[[111 121 110 129]
 [132 139 131 138]
 [119 127 106 144]] -> 131

[[142 156 140 148 103]
 [146 154 138 152 100]
 [144 156 137 151 102]] -> 138

[[124 106 102 139 124 120 130]
 [119 122  99 124 130 118 145]
 [120 150 124 109 136 125 148]] -> 99

[[124 120 139 119]
 [141 133 120 118]
 [132 115 117 106]] -> 120

[[131 131 131 131 151 112 134]
 [124 124 125 124 150 122 128]
 [141 141 140 141 140 134 120]] -> 125

[[127 120 119 133]
 [124 102 117 134]
 [110 106 122 132]] -> 117

[[130 149 139 103 147]
 [113 130 124 112 117]
 [106 134 113 136 127]] -> 124

[[153 114 125 152 125]
 [149 122 129 149 132]
 [147 132 125 146 125]] -> 129
---
128  100  132  152 ==> 128

126  130  129  152  153
131  127  129  128  149
129  126  127  151  152
==> 129

139  142  142  124  124  136
139  125  119  154  114  118
134  129  129  129  129  132
==> 134

139  150  129  128  140  129  143 ==> 139

119  151  123  135  150  152 ==> 119

157  137  156  127  128  138  134 ==> 157

153  105  101  124 ==> 153

123  118  149  134  100 ==> 123

107  149  144  151  106 ==> 107

107  114  139  134  136
113  149  109  102  153
==> 113
---
[124 128 129 154 140] Answer: 129

[[104 149 143 146 106 134 153]
 [106 101 106 107 106 151 110]
 [152 129 147 133 150 103 104]] Answer: 129

[137 119 125 106 116] Answer: 119

[104 121 139 133 123] Answer: 123

[132 115 124 155 100 125 115] Answer: 124

[125 124 127 145 104] Answer: 125
---
{"in": [149, 146, 126, 115, 122], "out": "126, 149"}
{"in": [[152, 120, 144, 129, 151, 102, 104], [156, 137, 148, 141, 155, 99, 106], [108, 152, 148, 151, 109, 145, 155]], "out": "141, 156"}
{"in": [126, 106, 135, 128, 152], "out": "135, 152"}
{"in": [127, 152, 151, 126, 125], "out": "151, 152"}
{"in": [133, 130, 104, 117, 110], "out": "104, 133"}
{"in": [143, 152, 133, 116, 125], "out": "133, 152"}
{"in": [[106, 138, 112, 130, 123, 135, 116], [113, 113, 113, 128, 129, 112, 135], [120, 135, 124, 132, 128, 134, 119]], "out": "128, 138"}
{"in": [154, 151, 155, 107, 105], "out": "155, 155"}
{"in": [103, 147, 108, 111, 157], "out": "108, 157"}
---
106  125  110  119  107  153  140: 119

136  138  118   99  141
126  125  116  126  108
108  130  123  110  131
: 116

128  127  130  128  127  128  128
137  105  143  102  144  137  141
128  128  128  128  127  128  128
: 102

136  124  158  135  126: 158

101  147  129  119  134: 129

104  135  133  127  139: 133

124  124  135  130  150  100  132
128  136  124  116   99  137  134
128  140  129  114  100  135  134
: 116

144  157  113  114  121
139  124  113  115  148
127  127  114  124  130
: 113
---
[[140 116 145 105]
 [120 109 118 138]
 [122 146 130 146]] Out: 138

[[111 117 106 105]
 [107 123 110 116]] Out: 105

[[130 110 150 148]
 [147 116 132 128]] Out: 148

[[148  99 145 108]
 [120 122 112 136]
 [109 143 102 151]] Out: 136

[[138 123 118 118]
 [154 153 136 128]] Out: 118

[[108 137 103 115]
 [124 106 114 148]] Out: 115

[[145 139 119 135]
 [125 134 145 120]
 [109 157 110 133]] Out: 120

[[127 148 122 122]
 [114 149 130 137]
 [123 109 123 130]] Out: 137
---
array([134, 114, 134, 126, 125, 153, 116]) value 153, 114

array([[123, 104, 115, 128, 145],
       [140, 147, 130, 105, 117],
       [102, 110, 153, 143, 113]]) value 153, 102

array([[150, 131, 112, 133, 132],
       [134, 132, 120, 118, 122],
       [131, 128, 107, 117, 124]]) value 150, 107

array([[118, 141, 144, 111, 100],
       [148, 126, 152, 151, 124]]) value 152, 100

array([151, 139, 107, 124]) value 151, 107

array([143, 134, 107, 125]) value 143, 107
---
124	141	99	111	144	150	142 -> 124
99	129	117	133	154	112	118 -> 99
126	113	134	150	110 -> 126
139	151	141	129	120	123 -> 139
157	104	108	134 -> 157
106	107	111	141	107 -> 106
129	128	130	125	137	152 -> 129
---
[[111 125 125 127 127 123 114 147 144 133 122 111 142]
 [127 130 124 128 142 133 115 137 122 142 125 140 136]
 [115 135 122 124 131 133 116 142 131 140 127 129 141]
 [128 134 124 124 123 120 144 108 134 126 139 142 124]
 [132 130 135 129 123 116 140 115 134 111 116 113 120]
 [106 127 118 121 109 125 128 138 149 135 149 123 138]
 [151 109 141 141 146 126 122 130 115 119 109 119 118]
 [146 123 131 132 132 140 132 122 108 128 135 143 116]
 [138 113 132 134 132 124 129 125 128 124 128 126 122]
 [139 116 130 133 131 142 121 138 113 133 137 135 123]] ans = 139

[[126 121 122 128 127 124 130 128 127 129 125 120]
 [124 121 123 128 127 126 128 126 128 128 125 121]
 [126 122 124 128 127 126 128 128 128 129 126 122]
 [124 120 122 128 127 125 129 126 128 127 125 120]
 [131 127 126 128 128 127 127 130 128 132 128 126]
 [124 125 125 128 128 127 134 126 128 123 126 126]
 [135 119 106 128 128 113 158 138 126 130 121 114]
 [114 127 139 128 128 137 113 115 130 117 128 133]] ans = 114

[[129 119 127 129 129 130 129]
 [126 121 123 127 127 128 126]
 [127 128 127 127 127 127 127]
 [128 129 128 128 128 128 128]
 [128 123 127 128 128 129 128]
 [125 141 128 125 125 126 124]
 [130 134 138 130 130 131 130]
 [123 129 118 123 124 124 123]
 [123 150 122 123 122 121 123]
 [127 120 126 128 128 130 127]] ans = 127

[[134 134 135 134 122 116 151 117 150 123 150 154 122 136 118 137]
 [115 115 115 115 118 150 135 150 140 118 137 127 118 115 151 115]
 [152 151 152 151 136 112 137 112 133 136 134 144 136 152 112 152]
 [150 149 150 149 123 124 138 124 138 123 137 140 123 150 124 150]
 [150 150 151 150 121 118 144 118 143 121 142 146 121 151 118 151]
 [122 121 123 121 123 127 147 128 148 123 147 147 123 123 129 124]
 [118 118 118 118 144 135 126 135 125 144 127 127 143 118 135 118]
 [146 145 146 145 126 119 141 119 140 126 140 144 126 146 119 146]
 [127 126 127 126 120 129 145 130 146 120 145 144 120 128 131 128]
 [131 131 132 131 138 119 138 119 135 138 137 143 138 132 120 133]] ans = 131

[[144 141 145 111 111 145 132 132]
 [132 112 130 135 138 112 135 137]
 [133 144 137 124 120 146 120 121]
 [129 118 127 125 128 119 136 132]
 [107 125 109 112 110 125 135 110]
 [114 123 114 119 118 122 135 117]
 [130 131 131 132 130 131 124 125]
 [129 112 126 125 129 112 141 135]
 [158 132 156 113 116 138 138 145]] ans = 158

[[151 128 127 126 117 127 113 152 113 126]
 [123 120 143 121 127 142 144 122 143 122]
 [127 120 144 121 125 143 135 126 135 121]
 [133 124 133 123 123 133 138 133 138 124]
 [136 126 135 126 125 135 124 137 124 126]
 [133 130 131 130 129 131 128 134 128 130]
 [122 126 143 128 133 142 132 122 132 127]
 [121 121 145 123 129 144 140 121 139 123]
 [132 132 131 132 131 131 126 132 126 131]] ans = 132
---
[118 113 125 117 101] yields 118
[101 138 107 112] yields 101
[125 156 117 114 139 115] yields 125
[106 115 155 105] yields 106
[127 121 102 146 143] yields 127
[155 154 142 133 151] yields 155
---
114  103  130  154  131
124  137  141  142  101
==> 131

132  116  132  138  150  126  134
132  127  132  137  150  126  134
==> 134

137  132  117  133  128  120  119
115  141  142  140  106  105  135
==> 119

127  125  127  121  130  123
135  139  122  104  154  120
==> 123

114  106  117  125  116
119  132  143  111  139
==> 116

157  144  124  115  120  135
104  114  128  126  114  133
==> 135

105  134  120  130  151  152  118
135  128  128  130  120  128  128
==> 118
---
array([[104, 147,  99, 147, 100],
       [127, 115, 141, 117, 147],
       [112, 139, 109, 139, 106]]) value 109

array([[154, 144, 102, 149, 151, 155],
       [116, 102, 113, 103, 103, 114],
       [123, 139, 141, 139, 131, 128]]) value 139

array([[139, 113, 134, 139, 146],
       [140, 118, 145, 137, 137],
       [144, 122, 143, 125, 105]]) value 143

array([[108, 119, 109, 121, 120, 118, 134],
       [120, 104, 117, 123, 128, 104, 146],
       [145, 121, 144, 136, 138, 123, 131]]) value 138

array([[137, 138, 138, 141],
       [153, 134, 153, 141],
       [122, 135, 123, 133]]) value 135

array([[105, 127, 115, 146, 135],
       [147, 109, 108, 138, 129],
       [116, 151, 151, 128, 127]]) value 151

array([[129, 135, 139, 142, 121],
       [143, 105, 108, 126, 149],
       [142, 114, 120, 135, 142]]) value 120

array([[135, 141, 125, 105, 150, 120],
       [124, 117, 125, 120, 107, 125],
       [140, 138, 133, 104, 147, 121]]) value 104

array([[106, 124, 128, 125, 125],
       [133, 124, 121, 126, 151],
       [140, 125, 134, 138, 118]]) value 134

array([[136, 136, 136, 128, 128, 143],
       [140, 141, 140, 114, 122, 157],
       [140, 140, 140, 157, 120, 125]]) value 157
---
[114 109 131 138 113 119 105] → 114, 105
[117 139 111 135 106 113 115] → 117, 115
[122 125 143 150] → 122, 150
[123 150 136 128 130 131] → 123, 131
[144 123 154 124 124 153 125] → 144, 125
[108 131 124 151 157] → 108, 157
---
[126 156 123 153 144]	123, 156

[138 107 121 116 102 107 101]	116, 138

[106 125 142 154 103 113 101]	154, 154

[[154 101 111 101 117]
 [155 100 133 106 135]
 [137 119 131 121 129]]	133, 155

[135 105 126 135 139]	126, 139

[139 141 150 117 104]	150, 150
---
Input: [133 114 157 121 138]
Output: 157, 157
Input: [153 134 141 121 137 128 131]
Output: 121, 153
Input: [129 104 120 114 135 124 127]
Output: 114, 135
Input: [127 134 153 131 101 139 118]
Output: 131, 153
Input: [122 103 116 129 156 153 155]
Output: 129, 156
Input: [157 147 143 140 140 135 138]
Output: 140, 157
Input: [133 131 141 137 150]
Output: 141, 150
Input: [121 152 150 132 125]
Output: 150, 152
Input: [141 143 149 147 150]
Output: 149, 150
